Here is a tiny trained network, its code and every weight. The questions are about switching its units off for an input and a class, where a switched-off unit gives its printed mean instead of its output.

import numpy as np


def w(rows, s, z=0):
    codes = np.array(rows[::2]) - 128.0
    scale = np.full(codes.shape[1], s)
    scale[-1] = z or s
    return codes * scale


def f(y):
    return y / 2 * (1 + np.tanh(0.7978845608 * (y + 0.044715 * y**3)))


def log_softmax(a):
    a = a - a.max(-1, keepdims=True)
    return a - np.log(np.exp(a).sum(-1, keepdims=True))


def net(x, mask):
    res = np.array(x, float).reshape(1, 6) / 4 @ E
    y = f(res @ A[0][:, :-1].T + A[0][:, -1])
    res = res + np.where(mask, y, B[0][:, -1]) @ B[0][:, :-1]
    return log_softmax(res[-1] @ U[:, :-1].T + U[:, -1])


A, B = {}, {}
E = w([
[118,115,126,122,119,110,131,137,124,125,137],'x0',
[169,75,144,157,98,177,150,255,135,124,73],'x1',
[117,174,143,230,170,28,106,146,95,79,134],'x2',
[205,161,195,124,124,79,162,80,161,96,206],'x3',
[142,124,129,140,133,135,122,111,124,150,121],'x4',
[125,128,117,129,128,125,131,138,142,134,144],'x5',
],0.017)
A[0] = w([
[107,64,73,69,108,199,121,162,144,142,29,107],'n0',
[32,140,40,96,154,135,62,104,49,173,105,178],'n1',
[241,41,160,168,84,96,168,171,170,109,79,69],'n2',
[142,136,123,85,72,129,115,95,153,128,150,129],'n3',
[127,82,72,105,82,175,147,94,157,161,107,130],'n4',
[132,70,130,18,82,208,135,87,150,132,154,254],'n5',
[84,104,121,226,185,108,140,186,144,121,61,137],'n6',
[189,46,87,59,79,220,151,144,133,113,137,166],'n7',
[129,87,137,17,131,160,159,114,107,156,150,194],'n8',
[211,139,147,166,99,154,201,227,109,131,138,79],'n9',
[40,102,1,123,182,123,71,122,121,153,77,151],'n10',
[95,63,80,157,136,163,92,230,93,150,67,126],'n11',
[148,121,177,79,144,112,139,134,101,98,68,89],'n12',
],0.0096,0.0087)
B[0] = w([
[140,67,110,196,191,83,159,112,151,65,168,245],'n0',
[192,146,105,150,63,145,79,179,203,38,99,216],'n1',
[161,151,76,112,42,156,138,162,125,35,111,202],'n2',
[143,114,186,110,98,124,208,85,146,170,186,163],'n3',
[117,111,82,135,162,97,145,104,186,93,101,195],'n4',
[111,209,238,98,116,144,231,117,222,165,115,254],'n5',
[147,90,92,83,139,194,102,169,42,169,213,209],'n6',
[74,117,171,212,142,64,191,125,210,67,110,240],'n7',
[122,168,180,128,76,116,235,52,176,189,71,210],'n8',
[166,106,88,160,90,169,80,194,88,131,79,203],'n9',
[114,94,84,124,30,161,71,228,132,115,84,217],'n10',
[53,53,184,128,255,77,196,103,98,173,142,243],'n11',
[112,104,127,89,116,148,138,99,128,96,129,133],'n12',
],0.0091,0.022)
U = w([
[125,127,144,122,7,187,137,145,205,113,46,107],'0',
[122,133,145,164,225,37,140,68,145,72,165,252],'1',
[161,152,81,123,29,150,25,148,72,69,128,200],'2',
[109,98,121,109,185,184,116,130,38,189,118,11],'3',
[129,169,177,51,114,132,154,76,149,194,146,68],'4',
],0.012,0.004)

Each question gives the input, the list of numbers given to net, and the class t.
The units are the neurons (one row each of A and B). Each row of codes is followed by its name. A weight is (code - 128) times the scale printed after its matrix; where a second scale follows, it is the last column's (A, B and U).
mask holds one flag per neuron, in row order. A switched-off neuron (its flag False) gives its mean, the last column of its row in B, instead of its output. The means were averaged over made-up inputs and are rounded, as every weight is.
A unit's drop is (log p(t) with every unit on - log p(t) with that unit switched off) / (log p(t) with every unit on - log p(t) with every unit switched off).
The circuit of an input: a set's keep is (log p(t) with only the set's units on - log p(t) with every unit switched off) / (log p(t) with every unit on - log p(t) with every unit switched off). Starting from the 12 units with the biggest drops (on a tie, the unit counted first), units are removed one at a time, each time the one whose removal leaves the highest keep (on an exact tie, the one counted first), for as long as the keep stays at least 0.8.
units of the circuit, in order: the units of the circuit, biggest drop first
most important unit: the unit with the biggest drop
k most important neurons: the k neurons with the biggest drops, biggest first
drop when u is switched off: that unit's drop, to one decimal
input [-7,5,0,-3,-4,4], class 1: most important unit : n0
input [4,-7,-3,0,-7,3], class 0: 3 most important neurons : (n11, n1, n6)
input [-7,1,-5,-6,7,1], class 1: 2 most important neurons : (n0, n11)
input [4,6,2,-8,0,5], class 3: 2 most important neurons : (n11, n6)
input [-5,2,5,0,8,5], class 3: 2 most important neurons : (n1, n10)
input [3,2,-1,-7,4,0], class 1: 2 most important neurons : (n11, n0)
input [8,5,1,6,-7,-2], class 2: 2 most important neurons : (n5, n8)
input [-4,0,3,-6,-2,-2], class 2: 3 most important neurons : (n1, n10, n5)
input [0,1,-1,0,-7,8], class 1: 3 most important neurons : (n10, n1, n2)
input [0,3,0,-6,7,-6], class 1: 2 most important neurons : (n11, n0)
input [-4,1,3,-4,-2,-3], class 3: 2 most important neurons : (n11, n2)
input [2,-3,0,4,-3,6], class 4: 2 most important neurons : (n0, n7)
input [-6,3,-4,-7,5,1], class 1: 2 most important neurons : (n11, n0)
input [6,5,-2,-3,3,8], class 1: units of the circuit, in order : (n11)
input [5,8,7,-7,-8,-2], class 3: drop when n11 is switched off : 0.9
input [-2,-8,2,-4,8,7], class 2: drop when n5 is switched off : 0.2
input [-7,3,3,-5,0,-2], class 3: drop when n11 is switched off : 0.3
input [-4,5,-1,-8,-3,0], class 1: drop when n0 is switched off : 0.3
